Below is a small trained network, with its code and all its weights. Each question gives an input and a class and asks what happens when units are switched off, that is, made to give their printed mean instead of their output.

import numpy as np


def w(rows, s, z=0):
    codes = np.array(rows[::2]) - 128.0
    scale = np.full(codes.shape[1], s)
    scale[-1] = z or s
    return codes * scale


def norm(h):
    return h / np.sqrt((h * h).mean(-1, keepdims=True) + 1e-5)


def f(y):
    return np.maximum(y, 0)


def log_softmax(a):
    a = a - a.max(-1, keepdims=True)
    return a - np.log(np.exp(a).sum(-1, keepdims=True))


def net(x, mask):
    res = np.array(x, float).reshape(1, 6) / 4 @ E
    u = 0
    for l in range(2):
        y = f(norm(res) @ A[l][:, :-1].T + A[l][:, -1])
        res = res + np.where(mask[u : u + 12], y, B[l][:, -1]) @ B[l][:, :-1]
        u += 12
    return log_softmax(norm(res)[-1] @ U[:, :-1].T + U[:, -1])


A, B = {}, {}
E = w([
[77,98,181,111,169,57,124],'x0',
[149,185,88,126,166,90,66],'x1',
[129,120,171,159,98,149,8],'x2',
[115,144,136,146,124,129,139],'x3',
[116,111,111,142,121,111,128],'x4',
[158,111,128,157,166,122,120],'x5',
],0.011)
A[0] = w([
[42,72,224,127,147,111,11,5],'0.n1',
[97,108,88,59,163,2,161,166],'0.n2',
[138,38,173,122,38,156,115,89],'0.n3',
[107,115,72,129,116,186,66,62],'0.n4',
[185,119,155,143,175,93,149,160],'0.n5',
[78,111,130,112,137,165,174,128],'0.n6',
[61,33,229,100,156,126,146,71],'0.n7',
[96,100,175,130,112,114,74,102],'0.n8',
[156,45,187,180,46,204,96,120],'0.n9',
[135,133,9,105,140,165,197,131],'0.n10',
[128,58,168,126,115,142,181,252],'0.n11',
[112,164,146,150,103,108,13,107],'0.n12',
],0.0097,0.0049)
B[0] = w([
[108,222,12,124,111,185,113,236],'0.n1',
[92,146,196,75,122,119,129,254],'0.n2',
[131,122,178,128,110,97,107,210],'0.n3',
[108,94,185,146,109,142,91,169],'0.n4',
[83,98,148,139,148,121,98,180],'0.n5',
[116,42,140,166,153,112,130,184],'0.n6',
[187,41,92,149,151,182,205,231],'0.n7',
[189,179,100,162,128,98,129,189],'0.n8',
[134,229,214,128,75,9,44,248],'0.n9',
[169,178,42,189,137,161,71,239],'0.n10',
[201,28,149,168,89,196,190,254],'0.n11',
[194,76,85,153,147,215,255,229],'0.n12',
],0.0091,0.0073)
A[1] = w([
[112,124,122,78,138,90,126,81],'1.n1',
[116,52,160,115,169,108,149,176],'1.n2',
[104,138,80,112,153,180,183,184],'1.n3',
[85,152,179,66,199,86,147,106],'1.n4',
[78,172,170,96,197,77,138,97],'1.n5',
[138,165,47,113,149,130,189,208],'1.n6',
[175,107,66,170,81,206,123,48],'1.n7',
[104,207,37,128,152,82,109,255],'1.n8',
[151,190,102,124,118,94,96,178],'1.n9',
[170,82,137,167,105,148,177,205],'1.n10',
[85,241,5,119,182,152,61,67],'1.n11',
[164,120,121,179,137,216,107,68],'1.n12',
],0.011,0.0036)
B[1] = w([
[132,150,130,147,90,118,99,138],'1.n1',
[29,175,144,90,189,103,79,177],'1.n2',
[106,121,135,116,137,108,69,197],'1.n3',
[165,174,135,151,97,73,82,162],'1.n4',
[172,216,179,155,41,150,92,156],'1.n5',
[140,91,167,131,132,101,45,215],'1.n6',
[128,149,87,174,72,135,101,246],'1.n7',
[123,126,253,114,181,96,154,214],'1.n8',
[94,97,135,95,147,113,132,189],'1.n9',
[130,170,64,78,156,174,114,232],'1.n10',
[52,46,125,73,183,147,223,235],'1.n11',
[163,135,76,144,85,93,200,216],'1.n12',
],0.011)
U = w([
[213,144,25,185,64,175,137,10],'0',
[88,59,116,73,241,141,183,200],'1',
[151,216,253,136,94,37,28,165],'2',
],0.011,0.0012)

Each question gives the input, the list of numbers given to net, and the class t.
The units are the neurons (one row each of A and B). Each row of codes is followed by its name. A weight is (code - 128) times the scale printed after its matrix; where a second scale follows, it is the last column's (A, B and U).
mask holds one flag per neuron, layer by layer. A switched-off neuron (its flag False) gives its mean, the last column of its row in B, instead of its output. The means were averaged over made-up inputs and are rounded, as every weight is.
A unit's drop is (log p(t) with every unit on - log p(t) with that unit switched off) / (log p(t) with every unit on - log p(t) with every unit switched off).
The circuit of an input: a set's keep is (log p(t) with only the set's units on - log p(t) with every unit switched off) / (log p(t) with every unit on - log p(t) with every unit switched off). Starting from the 12 units with the biggest drops (on a tie, the unit counted first), units are removed one at a time, each time the one whose removal leaves the highest keep (on an exact tie, the one counted first), for as long as the keep stays at least 0.8.
units of the circuit, in order: the units of the circuit, biggest drop first
unit that matters most: the unit with the biggest drop
top k neurons: the k neurons with the biggest drops, biggest first
k most important neurons of layer l: the k neurons of layer l with the biggest drops, biggest first
drop when u is switched off: that unit's drop, to one decimal
input [1,-6,4,0,-7,-7], class 0: unit that matters most	0.n7
input [-2,-1,4,-7,-3,2], class 2: 2 most important neurons of layer 0	(0.n9, 0.n7)
input [-6,1,-7,-1,2,7], class 1: top 2 neurons	(0.n10, 1.n11)
input [1,4,3,5,0,-3], class 1: top 3 neurons	(0.n1, 0.n11, 1.n11)
input [4,1,5,-2,6,0], class 1: top 2 neurons	(0.n1, 1.n11)
input [3,2,3,4,-1,0], class 1: units of the circuit, in order	(0.n1, 1.n11)
input [-1,1,0,8,5,-5], class 1: 3 most important neurons of layer 0	(0.n11, 0.n7, 0.n12)
input [-8,4,-1,8,-1,-2], class 1: units of the circuit, in order	(1.n11, 0.n11)
input [1,4,-4,-2,-2,6], class 2: top 4 neurons	(0.n2, 0.n1, 1.n5, 1.n4)
input [0,-7,1,-2,6,-7], class 2: 2 most important neurons of layer 0	(0.n9, 0.n3)
input [8,-1,3,-7,-7,5], class 0: top 2 neurons	(0.n7, 0.n1)
input [1,2,-4,0,0,-8], class 2: top 2 neurons	(0.n2, 0.n1)
input [-3,-8,-8,6,-2,-8], class 0: top 2 neurons	(0.n10, 1.n11)
input [-4,-7,7,0,5,4], class 2: units of the circuit, in order	(0.n9)
input [-4,5,-8,-8,-5,-3], class 1: top 2 neurons	(1.n11, 0.n10)
input [-6,-8,6,8,-7,-5], class 2: drop when 0.n9 is switched off	1.3
input [-4,3,-5,-1,-2,4], class 1: drop when 1.n11 is switched off	0.4
input [-1,-3,3,-8,0,-2], class 2: drop when 0.n9 is switched off	3.9
